Here is a tiny trained network, its code and every weight. The questions are about switching its units off for an input and a class, where a switched-off unit gives its printed mean instead of its output.

import numpy as np


def w(rows, s, z=0):
    codes = np.array(rows[::2]) - 128.0
    scale = np.full(codes.shape[1], s)
    scale[-1] = z or s
    return codes * scale


def f(y):
    return np.maximum(y, 0)


def log_softmax(a):
    a = a - a.max(-1, keepdims=True)
    return a - np.log(np.exp(a).sum(-1, keepdims=True))


def net(x, mask):
    res = np.array(x, float).reshape(1, 4) / 4 @ E
    y = f(res @ A[0][:, :-1].T + A[0][:, -1])
    res = res + np.where(mask, y, B[0][:, -1]) @ B[0][:, :-1]
    return log_softmax(res[-1] @ U[:, :-1].T + U[:, -1])


A, B = {}, {}
E = w([
[177,212,207,226,100,209,144],'x0',
[62,248,66,202,140,59,115],'x1',
[94,8,168,223,157,84,80],'x2',
[175,126,83,136,254,182,54],'x3',
],0.0091)
A[0] = w([
[213,117,31,165,215,165,52,51],'n1',
[209,147,181,177,87,130,115,66],'n2',
[126,107,93,103,158,52,111,110],'n3',
[77,66,152,242,118,92,83,80],'n4',
[132,103,78,113,150,201,73,222],'n5',
[109,68,168,196,157,68,107,180],'n6',
[187,192,196,247,107,156,122,109],'n7',
[47,204,119,188,139,105,95,12],'n8',
[78,160,98,169,117,89,155,62],'n9',
[96,84,186,88,79,143,189,169],'n10',
[56,125,136,159,82,85,219,70],'n11',
[90,176,195,158,165,176,126,72],'n12',
[191,234,58,64,126,145,237,237],'n13',
[119,58,155,207,162,101,152,75],'n14',
[80,172,30,197,94,93,119,3],'n15',
[84,97,85,61,147,30,108,90],'n16',
],0.011,0.0021)
B[0] = w([
[51,144,118,161,117,196,74,239],'n1',
[114,130,194,67,59,90,157,181],'n2',
[96,120,136,99,44,88,91,182],'n3',
[126,189,114,61,152,153,233,205],'n4',
[107,65,168,190,107,161,104,199],'n5',
[112,114,68,126,96,193,162,199],'n6',
[116,98,95,68,33,63,35,223],'n7',
[172,58,140,117,98,165,138,188],'n8',
[155,91,160,149,123,201,137,166],'n9',
[135,109,163,224,157,210,72,203],'n10',
[38,200,129,219,104,164,102,180],'n11',
[144,148,116,123,50,95,72,173],'n12',
[119,120,66,104,73,174,215,249],'n13',
[120,122,73,31,119,188,174,186],'n14',
[205,32,185,162,164,180,101,185],'n15',
[129,131,182,61,2,85,75,215],'n16',
],0.009,0.014)
U = w([
[137,175,41,62,100,173,211,104],'0',
[143,139,156,69,52,62,80,96],'1',
[244,41,205,168,111,194,131,163],'2',
[66,181,128,236,96,178,97,142],'3',
[123,126,103,148,96,123,156,253],'4',
[137,205,122,199,176,110,147,74],'5',
[150,111,128,140,203,90,170,91],'6',
[161,182,137,143,133,92,142,76],'7',
],0.012,0.0061)

Each question gives the input, the list of numbers given to net, and the class t.
The units are the neurons (one row each of A and B). Each row of codes is followed by its name. A weight is (code - 128) times the scale printed after its matrix; where a second scale follows, it is the last column's (A, B and U).
mask holds one flag per neuron, in row order. A switched-off neuron (its flag False) gives its mean, the last column of its row in B, instead of its output. The means were averaged over made-up inputs and are rounded, as every weight is.
A unit's drop is (log p(t) with every unit on - log p(t) with that unit switched off) / (log p(t) with every unit on - log p(t) with every unit switched off).
The circuit of an input: a set's keep is (log p(t) with only the set's units on - log p(t) with every unit switched off) / (log p(t) with every unit on - log p(t) with every unit switched off). Starting from the 12 units with the biggest drops (on a tie, the unit counted first), units are removed one at a time, each time the one whose removal leaves the highest keep (on an exact tie, the one counted first), for as long as the keep stays at least 0.8.
circuit, biggest first: the units of the circuit, biggest drop first
unit that matters most: the unit with the biggest drop
k most important neurons: the k neurons with the biggest drops, biggest first
drop of u: that unit's drop, to one decimal
input [-2,-1,1,-8], class 3: unit that matters most => n11
input [-6,-7,-4,-6], class 2: 2 most important neurons => n10, n7
input [-3,8,7,5], class 2: 3 most important neurons => n15, n8, n13
input [7,3,8,8], class 0: 2 most important neurons => n4, n14
input [-3,2,-2,-4], class 3: 2 most important neurons => n11, n7
input [-6,2,-6,-8], class 3: 2 most important neurons => n11, n10
input [4,-2,0,-7], class 3: 2 most important neurons => n11, n10
input [4,-1,7,8], class 3: 2 most important neurons => n1, n13
input [6,-5,-6,0], class 0: 4 most important neurons => n13, n16, n3, n15
input [8,6,-6,2], class 1: 2 most important neurons => n7, n12
input [-3,2,-3,3], class 4: circuit, biggest first => n4, n7, n14, n10
input [-8,2,-6,6], class 1: 2 most important neurons => n16, n3
input [-6,5,4,-7], class 3: 2 most important neurons => n11, n7
input [4,8,7,-2], class 2: 4 most important neurons => n15, n8, n9, n13
input [6,2,8,7], class 0: circuit, biggest first => n4
input [-1,-7,-4,-6], class 2: 2 most important neurons => n10, n1
input [4,-7,1,-8], class 3: drop of n11 => 0.9
input [-3,0,-4,8], class 3: drop of n1 => 0.2
input [8,3,0,5], class 1: drop of n10 => 0.0
input [-6,8,4,3], class 2: circuit, biggest first => n15
